Below are the code and all the weights of a small trained network. Each question names an input and a target symbol and asks about switching units off, where a switched-off unit gives its printed mean instead of its output.

import numpy as np


def w(rows, s, z=0):
    codes = np.array(rows[::2]) - 128.0
    scale = np.full(codes.shape[1], s)
    scale[-1] = z or s
    return codes * scale


def norm(h):
    return h / np.sqrt((h * h).mean(-1, keepdims=True) + 1e-5)


def f(y):
    return np.maximum(y, 0)


def softmax(a):
    e = np.exp(a - a.max(-1, keepdims=True))
    return e / e.sum(-1, keepdims=True)


def log_softmax(a):
    a = a - a.max(-1, keepdims=True)
    return a - np.log(np.exp(a).sum(-1, keepdims=True))


def net(x, mask):
    ids = ['ΓΔΘΛΣΩβζπφ'.index(c) for c in x.split()]
    T = len(ids)
    res = E[ids] + P[:T]
    u = 0
    for l in range(2):
        r = norm(res)
        for j in range(3):
            rows = slice(2 * j, 2 * j + 2)
            q, k, v = (r @ M[l][rows].T for M in (Q, K, V))
            z = softmax(np.where(np.tri(T) > 0, q @ k.T / 2**0.5, -1e9)) @ v
            o = O[l][rows]
            res = res + np.where(mask[u + j], z, o[:, -1]) @ o[:, :-1]
        u += 3
        y = f(norm(res) @ A[l][:, :-1].T + A[l][:, -1])
        res = res + np.where(mask[u : u + 12], y, B[l][:, -1]) @ B[l][:, :-1]
        u += 12
    return log_softmax(norm(res)[-1] @ U[:, :-1].T + U[:, -1])


Q, K, V, O, A, B = {}, {}, {}, {}, {}, {}
E = w([
[198,96,211,46,154,116,54,103,164],'Γ',
[161,121,66,174,209,210,128,73,130],'Δ',
[171,154,133,102,138,134,180,190,89],'Θ',
[39,37,138,103,100,87,139,100,82],'Λ',
[204,175,95,150,201,194,154,121,117],'Σ',
[169,140,109,169,158,187,187,99,85],'Ω',
[92,249,67,127,60,125,139,113,254],'β',
[164,165,130,166,198,177,154,65,91],'ζ',
[206,147,80,137,237,142,131,141,129],'π',
[181,119,50,148,201,147,181,172,118],'φ',
],0.0083)
P = w([
[124,100,163,187,118,162,173,176,136],'0',
[153,139,50,52,144,151,248,122,108],'1',
[176,138,144,159,151,96,200,79,104],'2',
[138,94,147,162,102,146,131,179,110],'3',
[124,149,94,64,155,163,167,147,127],'4',
[164,137,142,151,138,89,180,88,116],'5',
[128,106,135,145,92,129,100,187,86],'6',
[108,152,126,70,154,154,143,136,135],'7',
[149,134,141,144,151,79,162,90,132],'8',
[120,133,129,125,79,99,66,180,68],'9',
[84,140,142,67,167,140,130,120,142],'10',
[139,119,149,140,161,66,159,83,143],'11',
[106,165,100,119,71,75,43,140,89],'12',
[92,133,170,87,179,147,113,106,146],'13',
],0.014)
Q[0] = w([
[111,212,70,46,68,45,55,80,65],'0.h1',
[96,110,122,169,98,201,44,254,37],'0.h1',
[136,134,141,189,97,175,98,204,98],'0.h2',
[64,75,240,25,88,202,85,167,191],'0.h2',
[131,109,151,155,166,165,183,137,107],'0.h3',
[147,122,144,121,78,164,46,198,129],'0.h3',
],0.0077)
K[0] = w([
[119,157,98,118,55,85,28,154,65],'0.h1',
[166,52,105,139,166,197,126,193,20],'0.h1',
[141,121,125,151,137,137,60,202,63],'0.h2',
[173,119,139,185,161,228,254,153,114],'0.h2',
[131,93,176,156,165,136,147,145,165],'0.h3',
[139,134,95,192,126,139,123,159,90],'0.h3',
],0.0099)
V[0] = w([
[164,127,222,154,85,134,189,124,40],'0.h1',
[130,174,162,133,107,253,142,60,145],'0.h1',
[124,82,199,100,104,119,147,146,178],'0.h2',
[174,78,148,115,198,123,120,120,90],'0.h2',
[176,183,140,144,137,135,94,133,166],'0.h3',
[46,126,148,113,144,110,201,115,246],'0.h3',
],0.0043)
O[0] = w([
[55,171,211,123,95,194,159,107,109,215],'0.h1',
[129,176,62,26,198,161,97,115,77,253],'0.h1',
[198,111,136,110,83,128,66,95,87,40],'0.h2',
[142,119,196,171,152,153,150,205,111,147],'0.h2',
[92,48,109,164,114,89,116,140,28,99],'0.h3',
[159,106,253,94,35,207,105,60,159,165],'0.h3',
],0.0044,0.0015)
A[0] = w([
[146,186,107,71,141,65,154,107,102,254],'0.n1',
[94,149,208,72,225,91,106,188,98,145],'0.n2',
[168,115,163,90,115,165,21,185,133,53],'0.n3',
[106,219,244,147,122,95,181,107,98,43],'0.n4',
[213,131,104,168,216,55,181,153,136,47],'0.n5',
[130,99,26,207,163,137,89,27,156,35],'0.n6',
[186,8,92,158,172,136,115,179,134,125],'0.n7',
[144,172,137,246,161,154,62,126,64,76],'0.n8',
[107,85,96,86,113,99,140,65,39,22],'0.n9',
[171,211,108,99,150,33,172,6,254,16],'0.n10',
[173,163,60,152,128,164,56,110,151,171],'0.n11',
[115,160,248,177,255,91,81,95,126,135],'0.n12',
],0.0052,0.0031)
B[0] = w([
[138,94,104,187,175,126,189,109,104,255],'0.n1',
[132,124,92,138,140,164,86,86,129,195],'0.n2',
[119,106,23,122,76,105,130,174,92,138],'0.n3',
[161,85,134,103,138,132,111,32,65,165],'0.n4',
[91,154,161,156,52,162,145,58,150,186],'0.n5',
[136,110,168,154,140,28,150,158,65,157],'0.n6',
[102,128,184,102,102,205,79,99,102,158],'0.n7',
[104,85,107,122,50,103,60,145,225,171],'0.n8',
[210,73,38,74,200,135,113,162,167,148],'0.n9',
[206,131,175,216,199,38,139,165,2,230],'0.n10',
[141,101,144,48,66,151,171,145,106,176],'0.n11',
[79,154,72,57,70,175,88,95,165,198],'0.n12',
],0.0059,0.0056)
Q[1] = w([
[114,112,167,63,194,192,112,207,239],'1.h1',
[218,100,211,147,193,115,160,56,161],'1.h1',
[127,152,181,81,189,99,198,132,156],'1.h2',
[112,119,213,78,152,163,121,195,156],'1.h2',
[169,65,168,167,134,252,80,135,83],'1.h3',
[216,116,214,136,171,149,169,2,132],'1.h3',
],0.0091)
K[1] = w([
[174,134,126,197,140,254,213,74,88],'1.h1',
[112,142,198,72,179,35,156,95,170],'1.h1',
[192,83,83,160,171,153,172,29,181],'1.h2',
[132,80,135,131,97,243,217,125,151],'1.h2',
[107,125,190,74,83,246,204,118,156],'1.h3',
[136,162,158,82,197,93,220,65,210],'1.h3',
],0.0082)
V[1] = w([
[147,229,158,157,98,180,178,128,160],'1.h1',
[27,3,130,146,156,131,175,113,43],'1.h1',
[187,124,134,77,155,121,126,196,22],'1.h2',
[187,249,83,102,56,125,155,140,140],'1.h2',
[220,41,139,170,162,129,220,244,142],'1.h3',
[84,93,116,157,98,67,206,71,31],'1.h3',
],0.0062)
O[1] = w([
[65,133,120,142,129,32,113,127,46,189],'1.h1',
[144,86,40,67,150,183,171,155,118,248],'1.h1',
[63,143,186,141,106,144,192,37,167,216],'1.h2',
[103,5,155,146,210,195,123,141,121,159],'1.h2',
[105,129,78,124,148,37,55,164,254,255],'1.h3',
[71,158,187,107,95,138,69,226,149,247],'1.h3',
],0.0076,0.0036)
A[1] = w([
[143,40,134,111,47,147,107,100,137,151],'1.n1',
[11,177,105,60,195,172,96,120,141,52],'1.n2',
[130,117,72,52,208,156,144,130,167,77],'1.n3',
[49,100,106,123,120,155,125,136,141,92],'1.n4',
[85,157,217,119,88,109,127,92,254,127],'1.n5',
[169,113,56,77,198,152,178,99,165,71],'1.n6',
[92,102,60,123,209,103,137,94,109,99],'1.n7',
[57,156,62,86,185,78,105,154,94,125],'1.n8',
[148,161,153,167,182,159,105,74,110,102],'1.n9',
[150,27,219,148,206,151,45,200,82,1],'1.n10',
[142,194,95,98,92,144,84,190,117,100],'1.n11',
[207,128,70,135,132,85,137,156,72,131],'1.n12',
],0.0095,0.0063)
B[1] = w([
[147,148,154,165,166,129,154,162,161,183],'1.n1',
[83,189,154,150,178,103,160,43,162,242],'1.n2',
[132,139,135,63,196,90,199,91,131,251],'1.n3',
[126,145,149,122,151,115,99,73,118,193],'1.n4',
[56,58,150,142,93,203,110,64,114,163],'1.n5',
[170,126,186,24,138,113,72,131,144,246],'1.n6',
[174,162,137,118,59,128,110,161,110,243],'1.n7',
[167,119,97,145,148,189,105,117,135,254],'1.n8',
[60,104,98,122,145,127,123,172,172,170],'1.n9',
[76,225,183,110,195,151,29,251,104,145],'1.n10',
[110,153,118,99,86,88,200,153,99,165],'1.n11',
[85,81,184,116,156,69,126,82,129,186],'1.n12',
],0.011,0.0077)
U = w([
[120,76,127,123,133,166,174,128,12,93],'Γ',
[84,134,168,125,167,136,59,215,105,78],'Δ',
[49,105,184,131,103,169,89,51,190,85],'Θ',
[111,70,35,136,138,91,120,172,189,206],'Λ',
[174,107,167,24,137,108,127,117,140,198],'Σ',
[110,70,163,188,146,13,148,113,114,41],'Ω',
[202,125,173,197,111,168,173,146,181,156],'β',
[107,207,61,137,185,127,151,87,135,55],'ζ',
[100,172,157,104,2,103,151,150,145,180],'π',
[201,120,118,153,77,132,49,92,98,249],'φ',
],0.0073,0.0017)

Each question gives the input, a string of symbols that net reads in full, and the target symbol t.
The units are the heads (2 rows each of Q, K, V and O) and the neurons (one row each of A and B). Each row of codes is followed by its name. A weight is (code - 128) times the scale printed after its matrix; where a second scale follows, it is the last column's (O, A, B and U).
mask holds one flag per unit, layer by layer, with each layer's heads first. A switched-off unit (its flag False) gives its mean, the last column of its rows in O or B, instead of its output. The means were averaged over made-up inputs and are rounded, as every weight is.
A unit's drop is (log p(t) with every unit on - log p(t) with that unit switched off) / (log p(t) with every unit on - log p(t) with every unit switched off).
The circuit of an input: a set's keep is (log p(t) with only the set's units on - log p(t) with every unit switched off) / (log p(t) with every unit on - log p(t) with every unit switched off). Starting from the 12 units with the biggest drops (on a tie, the unit counted first), units are removed one at a time, each time the one whose removal leaves the highest keep (on an exact tie, the one counted first), for as long as the keep stays at least 0.8.
units of the circuit, in order: the units of the circuit, biggest drop first
most important unit: the unit with the biggest drop
top k neurons in layer l: the k neurons of layer l with the biggest drops, biggest first
drop when u is switched off: that unit's drop, to one decimal
input π Λ ζ ζ Λ ζ β Θ Θ Λ Δ Δ Θ, target π: units of the circuit, in order -> [1.n11; 1.n3]
input Θ φ Δ ζ β β Λ, target Γ: top 2 neurons in layer 0 -> [0.n8; 0.n1]
input Λ β Λ Γ φ φ, target Θ: most important unit -> 0.n5
input Ω β Γ β ζ ζ β Λ π φ, target Δ: units of the circuit, in order -> [1.h2; 1.n10]
input Θ Γ ζ ζ, target Θ: units of the circuit, in order -> [1.n5; 0.n8; 1.h2]
input ζ Λ π ζ, target Γ: top 4 neurons in layer 1 -> [1.n2; 1.n6; 1.n3; 1.n7]
input β Ω β Ω φ Γ, target Θ: units of the circuit, in order -> [1.n5; 1.h1]
input φ Σ Ω Λ Σ Λ Δ, target π: units of the circuit, in order -> [1.h2; 1.n11]
input π φ β Λ, target Ω: top 2 neurons in layer 1 -> [1.n12; 1.n6]
input Λ Γ β Λ Γ Θ β Γ Γ Θ φ Δ β, target Θ: units of the circuit, in order -> [1.h2; 1.n5]
input Δ β Δ ζ φ Σ Ω Λ Ω Σ Λ π π, target φ: top 2 neurons in layer 0 -> [0.n8; 0.n10]
input Γ Δ β β Γ π, target Θ: units of the circuit, in order -> [0.n5; 1.h1; 1.n5]
input Γ Λ ζ Ω π Ω Θ β Σ Δ, target Θ: units of the circuit, in order -> [1.h2; 0.n8]
input β Ω ζ Σ Γ Σ, target Θ: most important unit -> 0.n5
input Λ Λ β φ Θ Λ φ, target Λ: units of the circuit, in order -> [1.h3; 0.n10; 1.n6]
input ζ Θ φ π, target Γ: top 2 neurons in layer 1 -> [1.n2; 1.n6]
input Δ π Ω Σ β β Θ Δ Δ, target Ω: top 2 neurons in layer 0 -> [0.n6; 0.n10]
input Θ Ω Θ β, target Θ: top 2 neurons in layer 0 -> [0.n12; 0.n10]
input β Λ Γ β ζ Δ β ζ π Ω ζ φ, target Ω: top 2 neurons in layer 0 -> [0.n10; 0.n5]
input β Θ ζ φ, target Δ: units of the circuit, in order -> [1.n10]
input π φ Σ Δ, target Ω: top 4 neurons in layer 0 -> [0.n7; 0.n8; 0.n5; 0.n1]
input Ω Γ Λ Θ φ β π β Σ φ, target Ω: top 2 neurons in layer 0 -> [0.n8; 0.n7]
input ζ Ω Λ φ Δ Λ Σ Ω φ Θ, target φ: top 4 neurons in layer 1 -> [1.n3; 1.n2; 1.n8; 1.n7]
input Ω ζ Δ Θ Γ Ω Θ β Ω Ω β β β, target ζ: top 4 neurons in layer 0 -> [0.n8; 0.n10; 0.n5; 0.n12]
input φ Γ β π ζ Λ φ β ζ ζ, target Λ: top 2 neurons in layer 0 -> [0.n8; 0.n7]
input ζ φ β Γ, target Γ: top 2 neurons in layer 1 -> [1.n6; 1.n2]
input φ Σ Σ β Ω Ω Λ, target Δ: most important unit -> 0.n1
input Δ Λ ζ Δ β β Λ φ β Γ, target π: drop when 1.h2 is switched off -> 0.4
